Below is a small trained network, with its code and all its weights. Each question gives an input and a class and asks what happens when units are switched off, that is, made to give their printed mean instead of their output.

import numpy as np


def w(rows, s, z=0):
    codes = np.array(rows[::2]) - 128.0
    scale = np.full(codes.shape[1], s)
    scale[-1] = z or s
    return codes * scale


def f(y):
    return np.maximum(y, 0)


def log_softmax(a):
    a = a - a.max(-1, keepdims=True)
    return a - np.log(np.exp(a).sum(-1, keepdims=True))


def net(x, mask):
    res = np.array(x, float).reshape(1, 4) / 4 @ E
    y = f(res @ A[0][:, :-1].T + A[0][:, -1])
    res = res + np.where(mask, y, B[0][:, -1]) @ B[0][:, :-1]
    return log_softmax(res[-1] @ U[:, :-1].T + U[:, -1])


A, B = {}, {}
E = w([
[11,153,161],'x0',
[156,148,246],'x1',
[128,126,129],'x2',
[157,234,119],'x3',
],0.012)
A[0] = w([
[178,109,114,95],'neuron 1',
[178,137,128,118],'neuron 2',
[153,125,228,101],'neuron 3',
[134,124,131,231],'neuron 4',
[113,68,144,76],'neuron 5',
[140,157,118,111],'neuron 6',
[116,84,133,74],'neuron 7',
[57,159,98,130],'neuron 8',
[167,101,149,136],'neuron 9',
[192,130,104,112],'neuron 10',
[146,105,182,45],'neuron 11',
[90,64,133,157],'neuron 12',
[95,140,34,73],'neuron 13',
[140,163,114,94],'neuron 14',
[134,179,113,106],'neuron 15',
[106,138,140,66],'neuron 16',
[129,76,111,105],'neuron 17',
[111,126,63,140],'neuron 18',
[181,110,112,112],'neuron 19',
[77,129,143,142],'neuron 20',
[88,123,143,123],'neuron 21',
[104,135,34,55],'neuron 22',
[119,115,67,172],'neuron 23',
[88,138,144,86],'neuron 24',
[114,131,93,62],'neuron 25',
[127,155,109,95],'neuron 26',
[151,195,101,114],'neuron 27',
[175,119,115,109],'neuron 28',
[147,120,98,177],'neuron 29',
[161,122,109,22],'neuron 30',
[97,37,158,73],'neuron 31',
[142,183,119,100],'neuron 32',
[122,9,174,74],'neuron 33',
[112,133,49,150],'neuron 34',
[23,174,139,85],'neuron 35',
[109,122,66,158],'neuron 36',
[137,219,165,109],'neuron 37',
[133,190,114,116],'neuron 38',
[95,145,122,71],'neuron 39',
[214,103,108,87],'neuron 40',
[127,130,124,204],'neuron 41',
[129,130,123,253],'neuron 42',
[130,190,119,99],'neuron 43',
],0.015,0.0054)
B[0] = w([
[103,85,119,181],'neuron 1',
[124,102,148,181],'neuron 2',
[180,170,204,245],'neuron 3',
[116,136,155,180],'neuron 4',
[73,175,67,170],'neuron 5',
[126,136,113,157],'neuron 6',
[89,164,73,154],'neuron 7',
[158,87,140,199],'neuron 8',
[141,105,155,183],'neuron 9',
[170,62,130,200],'neuron 10',
[125,142,145,173],'neuron 11',
[118,166,119,193],'neuron 12',
[180,156,156,206],'neuron 13',
[93,121,102,160],'neuron 14',
[84,140,68,176],'neuron 15',
[151,107,132,144],'neuron 16',
[107,180,90,166],'neuron 17',
[154,161,174,192],'neuron 18',
[116,54,113,189],'neuron 19',
[198,30,148,183],'neuron 20',
[158,78,138,167],'neuron 21',
[134,147,175,201],'neuron 22',
[141,154,157,196],'neuron 23',
[133,84,124,165],'neuron 24',
[150,141,150,149],'neuron 25',
[111,146,115,151],'neuron 26',
[58,155,73,201],'neuron 27',
[125,95,121,179],'neuron 28',
[151,107,165,178],'neuron 29',
[140,90,134,149],'neuron 30',
[102,169,81,199],'neuron 31',
[109,143,89,181],'neuron 32',
[77,181,73,225],'neuron 33',
[177,159,180,207],'neuron 34',
[159,2,106,234],'neuron 35',
[138,157,172,194],'neuron 36',
[109,159,119,230],'neuron 37',
[68,130,75,190],'neuron 38',
[120,108,132,151],'neuron 39',
[140,75,97,221],'neuron 40',
[124,122,122,165],'neuron 41',
[126,145,158,189],'neuron 42',
[115,132,83,184],'neuron 43',
],0.0087,0.011)
U = w([
[151,30,92,96],'0',
[163,213,179,252],'1',
[78,215,1,30],'2',
],0.0079,0.004)

Each question gives the input, the list of numbers given to net, and the class t.
The units are the neurons (one row each of A and B). Each row of codes is followed by its name. A weight is (code - 128) times the scale printed after its matrix; where a second scale follows, it is the last column's (A, B and U).
mask holds one flag per neuron, in row order. A switched-off neuron (its flag False) gives its mean, the last column of its row in B, instead of its output. The means were averaged over made-up inputs and are rounded, as every weight is.
A unit's drop is (log p(t) with every unit on - log p(t) with that unit switched off) / (log p(t) with every unit on - log p(t) with every unit switched off).
The circuit of an input: a set's keep is (log p(t) with only the set's units on - log p(t) with every unit switched off) / (log p(t) with every unit on - log p(t) with every unit switched off). Starting from the 12 units with the biggest drops (on a tie, the unit counted first), units are removed one at a time, each time the one whose removal leaves the highest keep (on an exact tie, the one counted first), for as long as the keep stays at least 0.8.
units of the circuit, in order: the units of the circuit, biggest drop first
unit that matters most: the unit with the biggest drop
top k neurons: the k neurons with the biggest drops, biggest first
drop of u: that unit's drop, to one decimal
input [-7,6,-2,7], class 0: units of the circuit, in order : [neuron 10; neuron 40]
input [0,0,-3,-2], class 2: unit that matters most : neuron 3
input [-2,8,8,-8], class 1: top 2 neurons : [neuron 3; neuron 27]
input [1,1,-3,-2], class 2: top 3 neurons : [neuron 3; neuron 35; neuron 34]
input [5,-4,-4,0], class 0: top 2 neurons : [neuron 35; neuron 3]
input [-5,1,-7,7], class 2: top 2 neurons : [neuron 27; neuron 35]
input [4,-4,7,2], class 0: top 3 neurons : [neuron 35; neuron 3; neuron 8]
input [1,5,1,-6], class 2: top 3 neurons : [neuron 33; neuron 31; neuron 5]
input [-4,-5,-2,1], class 1: top 2 neurons : [neuron 35; neuron 34]
input [7,1,-3,6], class 0: drop of neuron 35 : 0.6
input [8,-1,-5,7], class 0: drop of neuron 35 : 0.8
input [8,5,5,-4], class 0: drop of neuron 35 : 0.5
